Below are the code and all the weights of a small trained network. Each question names an input and a target symbol and asks about switching units off, where a switched-off unit gives its printed mean instead of its output.

import numpy as np


def w(rows, s, z=0):
    codes = np.array(rows[::2]) - 128.0
    scale = np.full(codes.shape[1], s)
    scale[-1] = z or s
    return codes * scale


def f(y):
    return np.maximum(y, 0)


def softmax(a):
    e = np.exp(a - a.max(-1, keepdims=True))
    return e / e.sum(-1, keepdims=True)


def log_softmax(a):
    a = a - a.max(-1, keepdims=True)
    return a - np.log(np.exp(a).sum(-1, keepdims=True))


def net(x, mask):
    ids = ['ΓΨζηλτ'.index(c) for c in x.split()]
    T = len(ids)
    res = E[ids] + P[:T]
    u = 0
    for l in range(2):
        r = res
        for j in range(2):
            rows = slice(3 * j, 3 * j + 3)
            q, k, v = (r @ M[l][rows].T for M in (Q, K, V))
            z = softmax(np.where(np.tri(T) > 0, q @ k.T / 3**0.5, -1e9)) @ v
            o = O[l][rows]
            res = res + np.where(mask[u + j], z, o[:, -1]) @ o[:, :-1]
        u += 2
        y = f(res @ A[l][:, :-1].T + A[l][:, -1])
        res = res + np.where(mask[u : u + 4], y, B[l][:, -1]) @ B[l][:, :-1]
        u += 4
    return log_softmax(res[-1] @ U[:, :-1].T + U[:, -1])


Q, K, V, O, A, B = {}, {}, {}, {}, {}, {}
E = w([
[55,114,70,61,111],'Γ',
[87,156,187,58,175],'Ψ',
[130,110,118,118,7],'ζ',
[95,186,61,199,154],'η',
[120,83,92,65,184],'λ',
[180,80,105,198,72],'τ',
],0.021)
P = w([
[247,165,84,77,255],'0',
[184,119,126,70,218],'1',
[130,92,138,76,157],'2',
[124,108,150,79,144],'3',
[114,99,166,102,147],'4',
[85,114,178,109,139],'5',
[68,117,197,122,133],'6',
[45,163,213,111,125],'7',
[14,180,221,161,93],'8',
[45,149,206,132,134],'9',
],0.0064)
Q[0] = w([
[177,151,152,199,105],'0.h0',
[124,133,118,169,138],'0.h0',
[167,89,124,249,103],'0.h0',
[89,110,104,128,125],'0.h1',
[147,146,134,162,80],'0.h1',
[62,121,57,148,101],'0.h1',
],0.012)
K[0] = w([
[171,61,100,64,97],'0.h0',
[168,128,59,213,147],'0.h0',
[211,99,27,54,80],'0.h0',
[161,129,125,206,126],'0.h1',
[47,127,242,2,160],'0.h1',
[73,203,138,201,135],'0.h1',
],0.0094)
V[0] = w([
[152,52,2,147,125],'0.h0',
[112,154,204,103,191],'0.h0',
[183,86,142,95,118],'0.h0',
[45,97,88,254,155],'0.h1',
[119,177,16,133,178],'0.h1',
[173,63,105,130,171],'0.h1',
],0.0068)
O[0] = w([
[139,224,156,118,199,123],'0.h0',
[126,63,121,71,2,197],'0.h0',
[121,185,226,153,68,128],'0.h0',
[20,111,87,164,123,139],'0.h1',
[157,152,37,125,90,254],'0.h1',
[162,107,142,94,131,169],'0.h1',
],0.0077,0.0035)
A[0] = w([
[59,113,15,129,207,252],'0.n0',
[166,126,156,208,123,180],'0.n1',
[214,103,77,140,254,209],'0.n2',
[107,127,182,100,5,225],'0.n3',
],0.0074,0.0025)
B[0] = w([
[115,251,64,164,132,246],'0.n0',
[185,47,14,253,157,161],'0.n1',
[44,73,121,94,201,176],'0.n2',
[247,105,102,106,207,231],'0.n3',
],0.0067,0.011)
Q[1] = w([
[174,84,227,111,42],'1.h0',
[201,20,76,187,52],'1.h0',
[172,62,95,133,155],'1.h0',
[99,209,118,140,103],'1.h1',
[121,128,254,189,131],'1.h1',
[62,53,78,145,66],'1.h1',
],0.0086)
K[1] = w([
[78,72,102,1,206],'1.h0',
[48,116,172,73,52],'1.h0',
[60,91,147,73,168],'1.h0',
[125,198,90,100,112],'1.h1',
[158,238,21,65,125],'1.h1',
[94,176,219,152,52],'1.h1',
],0.0081)
V[1] = w([
[234,216,220,26,70],'1.h0',
[104,202,180,61,229],'1.h0',
[125,254,76,126,219],'1.h0',
[148,47,124,128,164],'1.h1',
[31,113,151,90,5],'1.h1',
[183,112,87,167,54],'1.h1',
],0.0067)
O[1] = w([
[190,171,78,70,193,63],'1.h0',
[199,149,184,167,254,164],'1.h0',
[155,121,111,190,67,249],'1.h0',
[108,120,79,215,160,176],'1.h1',
[170,104,17,150,174,13],'1.h1',
[139,144,94,102,2,142],'1.h1',
],0.0077,0.011)
A[1] = w([
[33,110,15,34,133,54],'1.n0',
[234,137,199,122,176,2],'1.n1',
[130,74,128,39,217,65],'1.n2',
[2,245,159,151,142,54],'1.n3',
],0.0059,0.0046)
B[1] = w([
[137,39,139,106,178,238],'1.n0',
[89,178,112,149,15,185],'1.n1',
[118,140,107,250,148,197],'1.n2',
[143,179,123,99,46,255],'1.n3',
],0.013,0.0085)
U = w([
[90,105,141,84,90,168],'Γ',
[140,245,26,94,234,254],'Ψ',
[254,144,123,81,82,91],'ζ',
[71,164,33,192,152,62],'η',
[33,152,159,209,220,141],'λ',
[181,81,15,184,152,80],'τ',
],0.0058,0.0054)

Each question gives the input, a string of symbols that net reads in full, and the target symbol t.
The units are the heads (3 rows each of Q, K, V and O) and the neurons (one row each of A and B). Each row of codes is followed by its name. A weight is (code - 128) times the scale printed after its matrix; where a second scale follows, it is the last column's (O, A, B and U).
mask holds one flag per unit, layer by layer, with each layer's heads first. A switched-off unit (its flag False) gives its mean, the last column of its rows in O or B, instead of its output. The means were averaged over made-up inputs and are rounded, as every weight is.
A unit's drop is (log p(t) with every unit on - log p(t) with that unit switched off) / (log p(t) with every unit on - log p(t) with every unit switched off).
The circuit of an input: a set's keep is (log p(t) with only the set's units on - log p(t) with every unit switched off) / (log p(t) with every unit on - log p(t) with every unit switched off). Starting from all 12 units, units are removed one at a time, each time the one whose removal leaves the highest keep (on an exact tie, the one counted first), for as long as the keep stays at least 0.8.
units of the circuit, in order: the units of the circuit, biggest drop first
k most important neurons: the k neurons with the biggest drops, biggest first
top k neurons in layer l: the k neurons of layer l with the biggest drops, biggest first
which heads matter: for each layer, one digit per head in row order, 1 if its drop is at least 0.15 and else 0, layers parted by /
drop of u: that unit's drop, to one decimal
input Γ λ Ψ Γ Ψ, target ζ: which heads matter	11 / 00
input Γ Γ ζ τ Γ Γ τ Ψ Γ, target τ: which heads matter	11 / 01
input Ψ τ τ Γ ζ λ Γ Ψ λ, target τ: which heads matter	10 / 01
input Γ τ Γ λ τ η Γ ζ Γ, target η: units of the circuit, in order	0.n0, 0.h1, 1.h0
input Ψ Γ λ ζ τ λ, target Γ: top 3 neurons in layer 0	0.n3, 0.n0, 0.n1
input Ψ Ψ η τ, target Ψ: top 3 neurons in layer 0	0.n0, 0.n1, 0.n3
input τ Ψ τ τ, target λ: which heads matter	10 / 01
input λ ζ Ψ, target ζ: 3 most important neurons	0.n2, 1.n1, 1.n0
input Γ λ ζ Γ Γ, target Ψ: which heads matter	10 / 10
input ζ ζ Γ Γ ζ Ψ, target τ: 4 most important neurons	1.n2, 0.n0, 0.n3, 1.n3
input λ ζ Γ λ, target λ: top 3 neurons in layer 1	1.n2, 1.n3, 1.n0
input Ψ λ λ η Γ, target η: which heads matter	01 / 10
input η λ τ Γ Ψ η Γ ζ Ψ Ψ, target τ: 2 most important neurons	0.n0, 1.n2
input η τ τ, target Γ: which heads matter	01 / 11
input Γ τ Γ τ τ Ψ Γ τ, target λ: units of the circuit, in order	0.h0, 1.n3
input η ζ Γ Γ λ, target η: 2 most important neurons	0.n0, 0.n3
input Γ τ Γ, target Γ: 2 most important neurons	0.n1, 1.n3
input ζ Ψ Ψ τ τ τ, target Ψ: top neuron in layer 0	0.n3
input Γ Γ Γ, target Ψ: top 2 neurons in layer 0	0.n1, 0.n0
input τ Γ τ Γ τ Γ Γ Γ, target Γ: top neuron in layer 1	1.n3
input Γ Γ τ ζ Ψ Ψ ζ, target Ψ: drop of 1.h1	0.1
input Γ ζ Ψ Γ Ψ ζ, target Ψ: drop of 1.h1	0.2
